In the rows, zero is written as 128.
Here are made-up nodes, facts about them, and rows of numbers that follow some of those facts. Name the node behind each unnamed row.

Some rows with their names:
[116  78 116  78 108  86 154 141  56 157 185 150 145 145 142 130 140 101
 174 195 225  70  96  65  78 111 144 112 134 210 141  90 108  87 142 186
 133  93 119 130 120 100 167 178 161]: z294
[127 139 103  76 116 113 168 163  82 174 177 129 152 176 141 170 113  83
 148 197 158  77  98  37 122 118 129 119 131 169 151 101  68  98 123 153
 150  98 118 104 162  92 161 175 143]: z869
[135 193 127 136 150 101 151 207  53 140 144 127 197 234 153 184 197  76
 115 181 155 101  73  36 145  92 154 123 173 201 193  81  78 123 167 169
 113  38 168 113 104  63 126 140 155]: z591
[116 159 121 105 126 114 156 168  74 170 154 141 162 191 144 178 175 101
 123 198 161 107  93  37 135 113 133 120 137 163 151  94  71 107 148 146
 119  77 155 116 146  78 143 166 145]: z117
[ 91  54 181 157 113 124 108  77 151  99 103 148  70  40 108  49 152 153
 125 114 167 172 114 217  50 177 106 155 109 130  92  96 202 112 149 126
  63 132 139 181  85 151 157 128 109]: z773
[117 160 128 127 108 146 113 136 140  97 122 131 107  98 105 105 119 133
  89 132 114 136  97 152 110 146 126 174 151  95 115 101 115 165 145 118
  97 122 143 131 107 110 123 133 147]: z37
[130 102 129 118 120 122 107 136 144 112 131 113 117  95 115  91  79 138
 151 124  82 125 167 146 138 122 122 145 128 146 127 152 117 121 102 137
 128 175 117 120 191 130 122 124 106]: z981
[139  90 112 123 128 124 120 144 137 130 123 127 140 126 121 105  85 141
 165 116  94 120 189 112 155  77 125 108 117 165 133 171 105 113 102 133
 156 167 112 106 211 116 104 119 109]: z185
[147 167 118 142 117 121 138 113 142 100 148 111 121  97 112 108  67 113
 119 102  94 115  94 146 115 155 141 173 139 103 147 107 160 144 147 143
 112 129  79 128  84 140 167 126 151]: z496
[ 96 148 146 114 170 106 159 175  90 167 114 159 173 200 148 187 198  92
 111 195 139 113  86  29 130 105 125 125 140 190 167  93  72  76 168 148
  87  46 153  99 170  49 142 167 141]: z609
[148 170 142 176 163 115 117 180 107  81 110 114 126 169 147 120 179 129
  95 113 111 139 114 142 167 105 150 128 147 139 172 132 157 149 131 139
 134 106 153 140  94 133 104 103 125]: z708
[135 147 110 161 137 137 127 141 114 129 117 154 148 170 156 154 166 158
 129 114 142 129 142 116 181  94 152  80 107 108 120 150 142 142 113 108
 168 134 152 116 117 143 116 111 142]: z678
[139 113 120 134 157 129 130 155 114 114 125 155 134 152 148 122 165 151
 125 118 134 130 153 114 160  86 138  87 120 142 135 160 125 133 114 108
 160 124 148 118 143 144 101 117 118]: z675
[114 168 114 123 122 114 165 149  80 173 176 128 193 187 123 202 146 109
 140 177 159  87  99  40 132 120 148  99 130 147 131  97  92  98 161 144
 121  84 151 101 114  82 175 148 175]: z180
[139  89 129 116 166 127 138 128 145 126 115 126 108 109 136 118 111 132
 115 120  83 119 144 133 131 141 105 122 107 114 137 162 144  95  97 116
 138 149  97 108 176 131 137 143 124]: z729
[156 116 122  96 116 133 113  97 158 158 124  99 120 134 144 151  91  95
 159 111 139 130 144 152 111 134 113 113 153 137 127 147  99 134 110 123
 153 120  82 145 119 159  82 130 108]: z861
[123 190 123 163 104 134 128 115 134  95 128 142 105 110 127 114 115 121
 108 130 129 135  90 139 128 144 136 183 129  98 122  90 152 173 150 124
 111 120 120 145  76 129 141 112 132]: z896
[160 141 118 138 141 109 142 135 121 105 142 104 141 132 122 121 107 130
 127  90  89 106 129 140 143 134 131 117 115 115 146 152 170 114 117 141
 140 157  96 108 109 154 152 119 140]: z908

Some facts about the nodes:
z317: kote 289; fiklofe z294 z135; dredruk c
z893: kote 631; fiklofe z317 z714; dredruk a
z97: kote 289; fiklofe z309; dredruk e
z578: kote 289; fiklofe z294; dredruk f
z678: kote 289; fiklofe z341; dredruk d
z470: kote 289; fiklofe z878; dredruk b
z908: kote 951; dredruk c
z869: kote 922; dredruk a
z753: kote 922; dredruk b
z693: kote 90; dredruk f
z294: kote 922; dredruk a
z221: kote 951; dredruk d
z435: kote 289; fiklofe z510; dredruk c
z872: kote 922; fiklofe z678 z160 z294; dredruk a
z311: kote 77; dredruk d
z714: kote 922; fiklofe z294; dredruk f
z185: kote 289; dredruk b
z310: kote 922; fiklofe z815 z4; dredruk e
z649: kote 951; dredruk e
z601: kote 922; fiklofe z102 z311 z714; dredruk a
z130: kote 289; fiklofe z714; dredruk e
z684: kote 77; dredruk c
z242: kote 77; dredruk b
z552: kote 289; fiklofe z783 z294; dredruk a
z586: kote 922; dredruk d
z292: kote 289; dredruk d
z117: kote 922; fiklofe z130 z591; dredruk a
z614: kote 951; fiklofe z384; dredruk c
z727: kote 289; fiklofe z496 z317; dredruk c
z762: kote 631; dredruk e
z670: kote 951; fiklofe z294 z4; dredruk b
z160: kote 289; fiklofe z4; dredruk a
z990: kote 289; fiklofe z510; dredruk a
z217: kote 289; fiklofe z773 z648; dredruk c
z783: kote 289; dredruk f
z5: kote 289; fiklofe z102 z510 z294; dredruk b
z510: kote 631; dredruk a
z696: kote 631; fiklofe z648; dredruk e
z94: kote 631; dredruk d
z518: kote 90; fiklofe z783 z5; dredruk b
z215: kote 922; fiklofe z160 z341 z135; dredruk b
z309: kote 289; fiklofe z294; dredruk f
z877: kote 922; fiklofe z294 z731 z135; dredruk e
z951: kote 77; dredruk b
z981: kote 951; dredruk b
z364: kote 289; dredruk d
z235: kote 951; dredruk a
z609: kote 922; fiklofe z714; dredruk f
z646: kote 951; fiklofe z662; dredruk d
z313: kote 77; fiklofe z341 z4; dredruk d
z815: kote 951; dredruk a
z481: kote 631; dredruk b
z630: kote 77; fiklofe z951; dredruk b
z591: kote 922; fiklofe z714; dredruk d
z708: kote 951; fiklofe z951 z714; dredruk d
z570: kote 289; fiklofe z648; dredruk a
z60: kote 289; fiklofe z714; dredruk d
z662: kote 90; fiklofe z648; dredruk c
z729: kote 951; dredruk f
z681: kote 631; fiklofe z294; dredruk d
z733: kote 77; dredruk a
z46: kote 77; dredruk f
z452: kote 90; dredruk e
z135: kote 631; dredruk a
z600: kote 289; fiklofe z242 z374; dredruk c
z860: kote 90; fiklofe z242 z158; dredruk e
z341: kote 90; fiklofe z294; dredruk d
z648: kote 90; dredruk b
z420: kote 77; fiklofe z670 z374 z773; dredruk b
z780: kote 922; fiklofe z160 z135; dredruk e
z384: kote 90; dredruk e
z374: kote 922; dredruk f
z4: kote 289; dredruk c
z369: kote 90; fiklofe z311; dredruk a
z610: kote 631; fiklofe z773; dredruk b
z446: kote 922; fiklofe z160; dredruk f
z101: kote 77; dredruk e
z530: kote 631; dredruk c
z180: kote 922; fiklofe z815; dredruk c
z896: kote 631; fiklofe z364 z135; dredruk d
z158: kote 77; dredruk d
z355: kote 289; dredruk c
z861: kote 90; dredruk a
z37: kote 631; fiklofe z311 z470; dredruk e
z878: kote 77; dredruk f
z907: kote 90; fiklofe z185; dredruk f
z773: kote 77; fiklofe z294; dredruk f
z491: kote 77; fiklofe z510; dredruk f
z675: kote 289; fiklofe z552; dredruk a
z102: kote 631; fiklofe z341; dredruk d
z731: kote 77; fiklofe z648; dredruk c
z467: kote 77; fiklofe z160; dredruk a
z543: kote 77; fiklofe z446; dredruk f
z584: kote 289; dredruk f
z496: kote 631; dredruk c

Name these rows:
No name comes twice in this set of rows, the named rows included.
[115 103 146 144  88 127  86  87 131 136 124 126 111 124 147 128 159 141
 183 105 230 145 125 186 101 113 141  73 139 151 105 116 161 141 141 137
 121 103 120 178  42 165  94 102 140] : z341
[102 136 139 167  97 115 111 120 106  74 140 147  85  83 123  51 139 143
 132 116 186 134  86 174  85 139 144 156 130 151 126  72 186 153 164 152
  94 117 125 172  40 149 150 114 145] : z681
[ 91 136 126 113 100 117 160 130  80 175 160 178 156 181 148 181 175 114
 150 209 214 105  92  51 119 106 141 117 109 167 107  88  92  99 140 150
 126  93 151 121 125  73 160 169 155] : z872
[167 159 125 178 191 105 123 191  98  96 105 132 150 193 156 123 201 129
 102  99 113 132 132 105 195  78 155  99 153 179 186 158 142 144 139 142
 144  90 154 123 110 127  94  94 133] : z60
[113 131 120 135  96 136 111 114 163 102 128 132  92  67  93  77  45 122
 137 133  81 130 123 151 109 144 123 191 132 134 123  99 117 146 143 137
 103 152  93 124 162 113 141 123 118] : z481
[159 117 113 153 183 118 172 126  95 134 149 123 177 141 102 134 170 165
 118  89 141 128 163  92 160 112 149 120 120 132 134 169 160 118 143 100
 139 130 182 123 117 163 140  92 120] : z217
[125 181 144 167  91 146 103 101 162  99 118 127 101 106 134 126 124 134
 112 118 121 160 101 197 122 174 133 167 105  59  94  88 173 163 115 128
 100 141 134 162  55 140 148 115 116] : z313
[ 86 144 139 154  93 144 107 113 152 106 111 143 104  68  94  69  92 134
 131 129 105 153 123 156 105 146 127 178 128 120 111  98 119 153 160 120
  91 143 144 138 146 116 139 106 110] : z610
[ 63 155 122 115  89 121 146 131 117 195 150 165 185 169 137 207 128 118
 185 224 173 109 130  40 137  99 130 118 110 160  82  99  45  97 145 146
 108 117 163 100 202  30 162 158 141] : z215
[168 133 113 127 131 116 135 146 114  92 138 110 125 130 137 109 110 124
 122 113 103 107 126 139 157 125 131 129 131 119 148 146 155 129 100 132
 162 155 110 125 102 154 139 119 130] : z221
[ 99 199 130 158  97 150 116 126 134  99 118 144 101 114 140 112 120 129
 101 122 115 159  88 162 138 138 139 148 125  80 108  83 155 172 153 111
 115 120 136 137  78 136 147 109 133] : z102
[149 148 125 152 143 126 136 155 108  98 122 122 133 134 133 118 156 131
 111 107 126 137 129 137 150 118 142 127 125 111 127 127 159 151 129 109
 145 139 168 136 103 162 132 103 113] : z646
[138 161 100  86 115 103 177 163  73 165 174 118 170 178 141 186 117  88
 148 195 159  66  98  44 127 112 138 111 140 159 154 102  85 113 126 156
 157 104 117 108 125  97 167 172 163] : z586
[150 123 126 140 141 138 164  76 139 180 146  71 171 117  81 155 146 136
 138 101 174 153 169 122 106 157 127 140 141 117 113 142 135 141 163  88
 111 109 182 157  78 180 106  77  80] : z662

The same nodes again, as new rows of numbers:
Known rows:
[147 128 113 131 113 119  83 129 125 137 145 141 100 123 126 100 131 115
 122 108 130 120 125 118 122 119 136 139]: z600
[132 148  72 152 146 113 128 127 144 123 121 127 102 131 127 109 149 104
 139 100 141 129 111 150 113 127 137 133]: z783
[146 133  81 106 141 118  67 124 116 129 159 145  92 126 115  68 115 134
 133 103 132 126 119 123 136 115 137 157]: z217
[128 119 129  85 138 122  87 112 113 125 145 141 131 140 112  60 122 168
 113 133 129 142 132 128 148 143 114 151]: z696
[126  70 202 121  90 131 107 120 111 162 139 130 161 132 129 167 112 155
 113 128 123 138 114 119 126 131 112 137]: z893
[122 132 157 134 133 120 123 114 151 125 123 112 112 147 129 142 140 130
 122 132 137 146 122 157 124 138 118 123]: z496
[151 107 227 171 125 149 184 118 149  81 102 111  89 143 132 172 106 129
 173 148 138 154  93 151 154 146  59  77]: z684
[161 105 194 150  92 148 185 132 133  86 110 137 118 124 144 130  93 137
 129 183 119 142 130 109 164 142  56  85]: z313
[154 105 224 187 128 150 180 120 143  78 101 103 122 138 133 142  96 132
 178 145 143 156  88 153 151 145  60  77]: z46
[145 122 207 154 130 147 201 123 146  84 101 126  90 138 133 166 114 140
 165 155 135 155  89 140 154 157  55  82]: z101
[120 144 121 110 110 129  88 131 115 151 134 136 144 121 122 133 147 139
 112 115 117 117 158 126 118 119 152 150]: z369
[ 99 175 117 121 161 141 143 127 125 115 107 114 119 125 122 183 136 147
 140 131 133 122 142 151 121 119 152 127]: z753
[113 167 138 137 165 141 139 124 130 104 103  96 131 127 116 162 123 146
 152 131 139 125 143 154 115 117 156 120]: z374
[115  96 191  94 115 146 158 125  78 143 117 124 153 107 124 211  94 173
 126 152 126 118 101 100 115 112 149 161]: z591
[104 171 125 139 153 151 137 130 130 122 106 110 126 127 121 176 138 156
 146 120 128 122 150 163 124 121 152 125]: z869
[ 89 168  92 114 145 110 115 128 154 160 127 137 105 129 122  97 172  91
 108 107 148 126 103 137 109 127 173 144]: z981
[ 98 159  93 126 145 109  98 130 155 154 141 124  95 132 119 103 158 100
 115  96 150 126 111 138 110 118 184 135]: z908
[113 134 126 106 115 110  64 135 134 162 158 136 135 127 118  80 143 106
 107 110 138 121 125 109 114 112 185 138]: z614

Name these rows:
No name comes twice in this set of rows, the named rows included.
[127 101 146  97  96 120 105 127 125 136 119 122 165 136 138  80 153 126
 111 163 114 126 159 102 132 135 100 119] : z102
[144 137 125 116 102 117  59 132 131 133 128 123 120 130 122  87 172 104
 159 110 122 106 140 101 115 116 115 123] : z435
[114 149  90 135 156 115 113 123 135 129 117 107 123 130 124 123 130 124
 133 115 142 130 129 153 107 123 159 140] : z693
[137 135  66 118 101 116 107 147 126 137 130 151 108 119 138  94 145 103
 108 138 119 112 149 101 124 121 126 131] : z678
[175  97 231 171  99 144 159 127 125  76 119 113 130 126 133 104  72 143
 155 164 132 155 120 116 159 130  61  86] : z543
[106 170  57  93 184 125  91 116 126 126 132 138  87 133 107  73 145 157
 133 101 141 133 127 162 133 130 145 177] : z648
[134 142 116 115 127 120  85 124 115 130 132 122 148 122 119 105 120 130
 120 126 127 123 157 121 113 110 158 145] : z907
[143 141 106 133 108 130  98 136 123 148 149 146 119 119 131 113 149 117
 124 107 116 118 136 121 126 123 131 144] : z675
[170 114 244 175  77 157 159 135 128  95 123 135 115 123 145 141  91 155
 120 169 121 157 141 123 161 141  71  82] : z467
[131 102 197 116 131 140 118 127  90 128 121 103 165 112 116 193  82 160
 146 131 132 123 121 109 113 105 166 149] : z609
[141 165 139 135 118 137 109 140 114  97 126 121 122 112 130 123  88 156
  86 163 135 132 193 118 125  99 192 123] : z446
[136 142 113 122  94 127  70 137 125 143 130 129 122 121 125  83 195  90
 159 103 109 106 142 107 118 121 108 127] : z990

